Here is a tiny trained network, its code and every weight. The questions are about switching its units off for an input and a class, where a switched-off unit gives its printed mean instead of its output.

import numpy as np


def w(rows, s, z=0):
    codes = np.array(rows[::2]) - 128.0
    scale = np.full(codes.shape[1], s)
    scale[-1] = z or s
    return codes * scale


def f(y):
    return y / 2 * (1 + np.tanh(0.7978845608 * (y + 0.044715 * y**3)))


def log_softmax(a):
    a = a - a.max(-1, keepdims=True)
    return a - np.log(np.exp(a).sum(-1, keepdims=True))


def net(x, mask):
    res = np.array(x, float).reshape(1, 8) / 4 @ E
    y = f(res @ A[0][:, :-1].T + A[0][:, -1])
    res = res + np.where(mask, y, B[0][:, -1]) @ B[0][:, :-1]
    return log_softmax(res[-1] @ U[:, :-1].T + U[:, -1])


A, B = {}, {}
E = w([
[131,158,114,123,135,134,146,112,125,121],'x0',
[130,141,115,115,130,133,142,126,136,129],'x1',
[110,129,146,118,121,143,117,123,137,131],'x2',
[132,118,127,138,131,117,121,135,125,131],'x3',
[126,116,125,113,128,125,124,143,147,138],'x4',
[221,161,148,200,115,202,100,177,211,104],'x5',
[99,198,197,151,126,107,184,237,71,182],'x6',
[148,200,89,90,3,100,46,157,86,119],'x7',
],0.015)
A[0] = w([
[106,148,112,138,136,145,124,123,184,135,114],'neuron 0',
[125,101,119,145,173,98,192,82,143,157,214],'neuron 1',
[170,192,175,157,141,128,151,170,164,125,123],'neuron 2',
[160,185,113,135,46,146,76,154,125,105,96],'neuron 3',
[164,180,116,93,59,108,115,175,78,157,127],'neuron 4',
[162,71,89,110,95,129,102,27,174,95,249],'neuron 5',
[138,92,89,97,136,122,116,81,115,123,167],'neuron 6',
[222,154,129,197,131,245,100,187,185,125,159],'neuron 7',
[71,112,147,64,150,81,103,120,112,120,229],'neuron 8',
[178,99,80,114,135,153,67,92,160,82,156],'neuron 9',
[41,152,149,123,147,116,179,189,79,163,167],'neuron 10',
[114,101,79,113,148,126,99,84,111,88,157],'neuron 11',
[142,195,90,106,6,51,58,130,127,110,151],'neuron 12',
[165,100,99,153,155,191,71,123,176,94,128],'neuron 13',
[116,139,99,89,80,91,92,122,62,186,137],'neuron 14',
[168,178,103,115,50,112,67,196,104,147,116],'neuron 15',
[153,161,187,148,139,94,166,195,191,152,163],'neuron 16',
],0.013)
B[0] = w([
[127,107,140,157,137,174,108,151,105,88,142],'neuron 0',
[112,75,108,137,174,116,188,78,175,208,204],'neuron 1',
[158,110,189,160,139,141,74,146,165,187,182],'neuron 2',
[104,140,153,146,127,62,44,232,195,65,192],'neuron 3',
[100,189,146,100,102,36,146,159,157,114,202],'neuron 4',
[85,34,64,106,160,161,80,104,143,14,253],'neuron 5',
[143,92,163,85,153,69,119,69,138,76,188],'neuron 6',
[218,155,134,221,89,200,150,134,239,77,248],'neuron 7',
[85,110,126,81,169,88,131,71,91,160,213],'neuron 8',
[105,121,31,133,154,139,139,132,134,39,209],'neuron 9',
[98,137,119,177,107,119,191,157,95,252,217],'neuron 10',
[132,100,166,74,155,106,40,72,164,121,190],'neuron 11',
[120,182,50,56,121,52,68,192,94,40,243],'neuron 12',
[124,93,53,193,75,192,129,110,136,92,195],'neuron 13',
[97,186,125,91,110,79,156,124,92,82,204],'neuron 14',
[104,196,168,117,95,94,81,147,171,88,209],'neuron 15',
[163,99,186,174,132,144,133,97,115,166,194],'neuron 16',
],0.011,0.028)
U = w([
[36,32,145,60,169,120,113,44,181,138,253],'0',
[76,131,70,2,130,76,72,96,65,71,66],'1',
[71,119,122,145,141,116,211,128,39,239,213],'2',
[35,223,132,63,78,60,166,173,65,159,119],'3',
[127,87,57,185,109,231,168,64,168,98,110],'4',
[94,143,26,133,102,138,69,204,193,65,54],'5',
[207,137,237,170,121,220,153,138,154,201,59],'6',
[119,190,230,116,77,86,78,179,229,120,65],'7',
],0.0086,0.0042)

Each question gives the input, the list of numbers given to net, and the class t.
The units are the neurons (one row each of A and B). Each row of codes is followed by its name. A weight is (code - 128) times the scale printed after its matrix; where a second scale follows, it is the last column's (A, B and U).
mask holds one flag per neuron, in row order. A switched-off neuron (its flag False) gives its mean, the last column of its row in B, instead of its output. The means were averaged over made-up inputs and are rounded, as every weight is.
A unit's drop is (log p(t) with every unit on - log p(t) with that unit switched off) / (log p(t) with every unit on - log p(t) with every unit switched off).
The circuit of an input: a set's keep is (log p(t) with only the set's units on - log p(t) with every unit switched off) / (log p(t) with every unit on - log p(t) with every unit switched off). Starting from the 12 units with the biggest drops (on a tie, the unit counted first), units are removed one at a time, each time the one whose removal leaves the highest keep (on an exact tie, the one counted first), for as long as the keep stays at least 0.8.
units of the circuit, in order: the units of the circuit, biggest drop first
k most important neurons: the k neurons with the biggest drops, biggest first
drop when u is switched off: that unit's drop, to one decimal
input [7,-6,-6,-8,-8,0,7,-8], class 2: units of the circuit, in order => neuron 10
input [5,3,-1,-2,-1,-6,4,0], class 2: units of the circuit, in order => neuron 12; neuron 10
input [-7,-6,-7,-4,7,1,-8,0], class 4: 3 most important neurons => neuron 13; neuron 12; neuron 3
input [-8,-5,8,3,-2,7,-3,0], class 4: 2 most important neurons => neuron 12; neuron 7
input [3,-3,-5,6,-7,0,-6,-8], class 0: 2 most important neurons => neuron 7; neuron 11
input [5,7,-5,0,1,-4,6,0], class 2: 2 most important neurons => neuron 12; neuron 10
input [-6,3,-6,-5,-4,-1,0,2], class 1: 2 most important neurons => neuron 7; neuron 10
input [-5,-2,-8,3,-4,-1,-1,-2], class 0: 2 most important neurons => neuron 12; neuron 7
input [-7,1,8,6,-5,1,-8,-6], class 4: 2 most important neurons => neuron 13; neuron 9
input [0,-2,7,4,8,0,6,7], class 3: 2 most important neurons => neuron 7; neuron 12
input [-4,1,1,-5,-6,5,-5,-2], class 4: drop when neuron 16 is switched off => 0.0
input [1,1,2,-6,-5,-7,2,-5], class 2: drop when neuron 10 is switched off => 0.1
input [-8,-2,-5,1,-1,-3,5,0], class 2: drop when neuron 12 is switched off => 0.2
input [7,-7,-1,-5,0,3,8,1], class 7: most important neuron => neuron 4
